Below is a small trained network, with its code and all its weights. Each question gives an input and a class and asks what happens when units are switched off, that is, made to give their printed mean instead of their output.

import numpy as np


def w(rows, s, z=0):
    codes = np.array(rows[::2]) - 128.0
    scale = np.full(codes.shape[1], s)
    scale[-1] = z or s
    return codes * scale


def norm(h):
    return h / np.sqrt((h * h).mean(-1, keepdims=True) + 1e-5)


def f(y):
    return np.maximum(y, 0)


def log_softmax(a):
    a = a - a.max(-1, keepdims=True)
    return a - np.log(np.exp(a).sum(-1, keepdims=True))


def net(x, mask):
    res = np.array(x, float).reshape(1, 2) / 4 @ E
    u = 0
    for l in range(2):
        y = f(norm(res) @ A[l][:, :-1].T + A[l][:, -1])
        res = res + np.where(mask[u : u + 14], y, B[l][:, -1]) @ B[l][:, :-1]
        u += 14
    return log_softmax(norm(res)[-1] @ U[:, :-1].T + U[:, -1])


A, B = {}, {}
E = w([
[78,254,73,70,159],'x0',
[196,120,26,166,140],'x1',
],0.0073)
A[0] = w([
[254,98,175,242,123,70],'L0N0',
[142,47,132,62,179,3],'L0N1',
[27,99,130,104,180,104],'L0N2',
[36,162,98,59,201,103],'L0N3',
[161,148,171,66,70,168],'L0N4',
[194,76,12,148,40,67],'L0N5',
[63,171,157,63,143,80],'L0N6',
[64,48,171,135,149,76],'L0N7',
[213,137,220,172,98,170],'L0N8',
[233,54,158,89,86,36],'L0N9',
[138,80,143,29,189,5],'L0N10',
[178,120,125,51,131,12],'L0N11',
[166,144,57,117,58,103],'L0N12',
[98,129,107,102,130,188],'L0N13',
],0.0054,0.0039)
B[0] = w([
[131,63,40,110,113,235],'L0N0',
[105,94,93,186,196,128],'L0N1',
[151,123,169,214,131,182],'L0N2',
[84,76,105,104,101,253],'L0N3',
[129,145,67,144,160,202],'L0N4',
[169,197,157,182,200,210],'L0N5',
[170,75,74,159,131,220],'L0N6',
[175,206,131,166,180,199],'L0N7',
[122,154,5,86,126,243],'L0N8',
[62,37,46,99,104,189],'L0N9',
[42,226,16,139,252,128],'L0N10',
[30,26,70,191,240,128],'L0N11',
[173,110,151,213,129,177],'L0N12',
[179,3,137,135,174,204],'L0N13',
],0.0053,0.0035)
A[1] = w([
[70,153,255,130,89,216],'L1N0',
[122,180,163,72,170,27],'L1N1',
[38,138,239,78,121,114],'L1N2',
[103,142,82,136,167,165],'L1N3',
[129,139,102,76,148,117],'L1N4',
[118,209,104,110,120,108],'L1N5',
[167,64,162,87,18,131],'L1N6',
[159,159,118,20,154,61],'L1N7',
[62,101,71,189,164,161],'L1N8',
[120,204,98,71,110,70],'L1N9',
[104,197,105,88,102,73],'L1N10',
[128,246,125,28,151,252],'L1N11',
[92,169,84,93,118,37],'L1N12',
[194,115,52,178,177,75],'L1N13',
],0.0084,0.0036)
B[1] = w([
[222,183,96,216,172,219],'L1N0',
[129,147,178,97,124,147],'L1N1',
[188,230,140,165,238,223],'L1N2',
[97,93,254,93,159,217],'L1N3',
[87,137,210,132,156,171],'L1N4',
[133,48,167,158,111,175],'L1N5',
[62,41,79,161,146,188],'L1N6',
[35,33,139,132,102,161],'L1N7',
[49,204,204,116,96,246],'L1N8',
[131,61,54,151,105,176],'L1N9',
[106,62,70,169,113,168],'L1N10',
[193,3,69,224,78,244],'L1N11',
[127,44,81,122,100,171],'L1N12',
[99,218,203,93,164,253],'L1N13',
],0.006)
U = w([
[58,21,81,197,175,254],'0',
[176,179,143,210,254,254],'1',
[35,155,198,74,210,217],'2',
[185,124,33,63,86,2],'3',
[231,185,98,14,117,2],'4',
[222,217,67,74,38,2],'5',
[131,157,91,54,65,2],'6',
],0.0078,0.0039)

Each question gives the input, the list of numbers given to net, and the class t.
The units are the neurons (one row each of A and B). Each row of codes is followed by its name. A weight is (code - 128) times the scale printed after its matrix; where a second scale follows, it is the last column's (A, B and U).
mask holds one flag per neuron, layer by layer. A switched-off neuron (its flag False) gives its mean, the last column of its row in B, instead of its output. The means were averaged over made-up inputs and are rounded, as every weight is.
A unit's drop is (log p(t) with every unit on - log p(t) with that unit switched off) / (log p(t) with every unit on - log p(t) with every unit switched off).
The circuit of an input: a set's keep is (log p(t) with only the set's units on - log p(t) with every unit switched off) / (log p(t) with every unit on - log p(t) with every unit switched off). Starting from the 12 units with the biggest drops (on a tie, the unit counted first), units are removed one at a time, each time the one whose removal leaves the highest keep (on an exact tie, the one counted first), for as long as the keep stays at least 0.8.
circuit, biggest first: the units of the circuit, biggest drop first
unit that matters most: the unit with the biggest drop
k most important neurons: the k neurons with the biggest drops, biggest first
k most important neurons of layer l: the k neurons of layer l with the biggest drops, biggest first
drop of u: that unit's drop, to one decimal
input [-5,-6], class 1: unit that matters most => L1N0
input [1,3], class 2: circuit, biggest first => [L1N13, L1N11]
input [6,-7], class 1: circuit, biggest first => [L1N2, L1N0]
input [-2,-3], class 2: 2 most important neurons => [L0N8, L0N7]
input [-2,3], class 2: 2 most important neurons of layer 1 => [L1N13, L1N11]
input [4,-3], class 0: 2 most important neurons => [L1N11, L1N13]
input [4,1], class 0: 2 most important neurons => [L1N11, L0N0]
input [8,8], class 0: 2 most important neurons => [L1N11, L1N2]
input [4,0], class 0: 2 most important neurons => [L1N11, L0N0]
input [-1,-4], class 1: 2 most important neurons => [L0N0, L0N9]
input [4,-7], class 1: 2 most important neurons => [L1N2, L0N8]
input [2,-2], class 2: 2 most important neurons => [L0N6, L1N11]
input [8,7], class 0: drop of L1N11 => 0.1
input [0,2], class 2: drop of L1N0 => 0.2
input [-2,2], class 2: most important neuron of layer 0 => [L0N5]
input [-3,-1], class 2: drop of L0N7 => 0.3
